Below are the code and all the weights of a small trained network. Each question names an input and a target symbol and asks about switching units off, where a switched-off unit gives its printed mean instead of its output.

import numpy as np


def w(rows, s, z=0):
    codes = np.array(rows[::2]) - 128.0
    scale = np.full(codes.shape[1], s)
    scale[-1] = z or s
    return codes * scale


def softmax(a):
    e = np.exp(a - a.max(-1, keepdims=True))
    return e / e.sum(-1, keepdims=True)


def log_softmax(a):
    a = a - a.max(-1, keepdims=True)
    return a - np.log(np.exp(a).sum(-1, keepdims=True))


def net(x, mask):
    ids = ['Σαεζθξτψ'.index(c) for c in x.split()]
    T = len(ids)
    res = E[ids] + P[:T]
    u = 0
    for l in range(3):
        r = res
        for j in range(3):
            rows = slice(2 * j, 2 * j + 2)
            q, k, v = (r @ M[l][rows].T for M in (Q, K, V))
            z = softmax(np.where(np.tri(T) > 0, q @ k.T / 2**0.5, -1e9)) @ v
            o = O[l][rows]
            res = res + np.where(mask[u + j], z, o[:, -1]) @ o[:, :-1]
        u += 3
    return log_softmax(res[-1] @ U[:, :-1].T + U[:, -1])


Q, K, V, O = {}, {}, {}, {}
E = w([
[137,174,150,101],'Σ',
[165,183,181,120],'α',
[160,5,173,233],'ε',
[206,56,178,116],'ζ',
[171,10,186,237],'θ',
[200,57,170,95],'ξ',
[158,70,202,24],'τ',
[34,172,182,178],'ψ',
],0.016)
P = w([
[72,152,35,2],'0',
[128,149,126,24],'1',
[157,147,190,42],'2',
[172,136,216,92],'3',
[157,146,190,120],'4',
[126,169,156,162],'5',
[108,181,108,150],'6',
[117,182,85,127],'7',
],0.0077)
Q[0] = w([
[134,171,169,88],'0.h0',
[47,183,169,133],'0.h0',
[168,185,161,132],'0.h1',
[6,153,95,145],'0.h1',
[100,114,75,133],'0.h2',
[93,146,134,180],'0.h2',
],0.011)
K[0] = w([
[79,207,208,198],'0.h0',
[107,119,178,203],'0.h0',
[116,53,239,67],'0.h1',
[69,254,161,131],'0.h1',
[59,142,71,178],'0.h2',
[148,121,152,184],'0.h2',
],0.0094)
V[0] = w([
[223,63,63,108],'0.h0',
[123,185,169,107],'0.h0',
[120,219,126,203],'0.h1',
[205,138,181,56],'0.h1',
[216,142,136,21],'0.h2',
[1,198,108,94],'0.h2',
],0.0062)
O[0] = w([
[178,102,74,163,113],'0.h0',
[174,46,90,51,162],'0.h0',
[182,255,109,114,26],'0.h1',
[139,75,72,193,215],'0.h1',
[84,145,154,92,254],'0.h2',
[116,102,110,74,42],'0.h2',
],0.0073,0.0063)
Q[1] = w([
[90,117,123,249],'1.h0',
[63,195,255,22],'1.h0',
[226,150,52,178],'1.h1',
[7,126,135,188],'1.h1',
[173,103,38,169],'1.h2',
[98,214,132,118],'1.h2',
],0.0081)
K[1] = w([
[79,135,93,21],'1.h0',
[121,222,83,210],'1.h0',
[143,142,136,234],'1.h1',
[45,128,188,129],'1.h1',
[199,46,39,2],'1.h2',
[90,179,109,136],'1.h2',
],0.0099)
V[1] = w([
[161,123,90,143],'1.h0',
[103,129,129,192],'1.h0',
[105,108,161,154],'1.h1',
[62,156,113,86],'1.h1',
[246,49,162,137],'1.h2',
[162,101,154,122],'1.h2',
],0.011)
O[1] = w([
[11,105,94,55,61],'1.h0',
[80,67,148,189,98],'1.h0',
[253,35,177,4,190],'1.h1',
[89,29,103,86,119],'1.h1',
[206,91,38,16,254],'1.h2',
[152,110,95,101,198],'1.h2',
],0.006,0.0073)
Q[2] = w([
[160,204,121,116],'2.h0',
[112,91,109,6],'2.h0',
[104,134,132,76],'2.h1',
[68,177,142,97],'2.h1',
[148,86,137,157],'2.h2',
[117,115,73,182],'2.h2',
],0.012)
K[2] = w([
[176,151,161,13],'2.h0',
[180,185,67,1],'2.h0',
[42,111,78,33],'2.h1',
[58,159,240,83],'2.h1',
[123,217,213,219],'2.h2',
[56,220,72,211],'2.h2',
],0.0067)
V[2] = w([
[139,151,122,56],'2.h0',
[152,142,70,158],'2.h0',
[68,255,93,25],'2.h1',
[55,130,91,211],'2.h1',
[175,39,190,141],'2.h2',
[104,115,129,64],'2.h2',
],0.0073)
O[2] = w([
[117,86,73,196,166],'2.h0',
[167,128,102,144,86],'2.h0',
[209,140,160,254,19],'2.h1',
[167,36,146,110,19],'2.h1',
[100,168,101,91,249],'2.h2',
[125,84,102,166,173],'2.h2',
],0.0087,0.013)
U = w([
[158,112,129,148,177],'Σ',
[254,209,146,104,253],'α',
[124,164,125,101,24],'ε',
[127,205,114,99,61],'ζ',
[238,231,147,34,135],'θ',
[100,195,106,109,30],'ξ',
[53,80,73,79,201],'τ',
[110,139,232,85,142],'ψ',
],0.0063,0.0047)

Each question gives the input, a string of symbols that net reads in full, and the target symbol t.
The units are the heads (2 rows each of Q, K, V and O). Each row of codes is followed by its name. A weight is (code - 128) times the scale printed after its matrix; where a second scale follows, it is the last column's (O and U).
mask holds one flag per head, layer by layer. A switched-off head (its flag False) gives its mean, the last column of its rows in O, instead of its output. The means were averaged over made-up inputs and are rounded, as every weight is.
A unit's drop is (log p(t) with every unit on - log p(t) with that unit switched off) / (log p(t) with every unit on - log p(t) with every unit switched off).
The circuit of an input: a set's keep is (log p(t) with only the set's units on - log p(t) with every unit switched off) / (log p(t) with every unit on - log p(t) with every unit switched off). Starting from all 9 units, units are removed one at a time, each time the one whose removal leaves the highest keep (on an exact tie, the one counted first), for as long as the keep stays at least 0.8.
circuit, biggest first: the units of the circuit, biggest drop first
unit that matters most: the unit with the biggest drop
heads that matter: for each layer, one digit per head in row order, 1 if its drop is at least 0.15 and else 0, layers parted by /
drop when u is switched off: that unit's drop, to one decimal
input ε ε θ τ ε θ ψ, target ψ: circuit, biggest first -> [1.h2; 2.h1; 2.h0]
input ξ ζ ψ α, target ψ: circuit, biggest first -> [1.h2; 0.h0; 2.h0]
input ξ ψ τ ζ θ Σ θ ζ, target θ: heads that matter -> 100 / 111 / 000
input ε ε τ ζ, target τ: unit that matters most -> 0.h2
input ε ξ τ α, target τ: heads that matter -> 011 / 100 / 000
input α Σ θ α Σ, target α: circuit, biggest first -> [2.h1; 0.h1]
input τ ε θ ξ ε α α θ, target θ: circuit, biggest first -> [1.h1; 0.h2; 1.h0; 2.h0]
input ψ Σ τ ε α θ ζ ε, target θ: circuit, biggest first -> [1.h0; 1.h1; 0.h2; 2.h0]
input τ ψ ζ ξ θ τ ψ τ, target ψ: circuit, biggest first -> [0.h0; 1.h2; 2.h0]
input α θ τ ζ, target τ: circuit, biggest first -> [1.h2; 2.h0; 2.h1]
input ψ ψ α, target ψ: circuit, biggest first -> [1.h2; 0.h0]
input θ τ α, target τ: drop when 0.h0 is switched off -> 0.1
input ψ τ ξ ξ α ψ Σ, target ψ: drop when 1.h2 is switched off -> 1.0
input ε τ τ ξ, target τ: unit that matters most -> 0.h2
input ε ζ τ ψ ψ Σ, target ψ: drop when 1.h2 is switched off -> 0.8
input θ Σ τ Σ, target τ: drop when 2.h0 is switched off -> 0.1
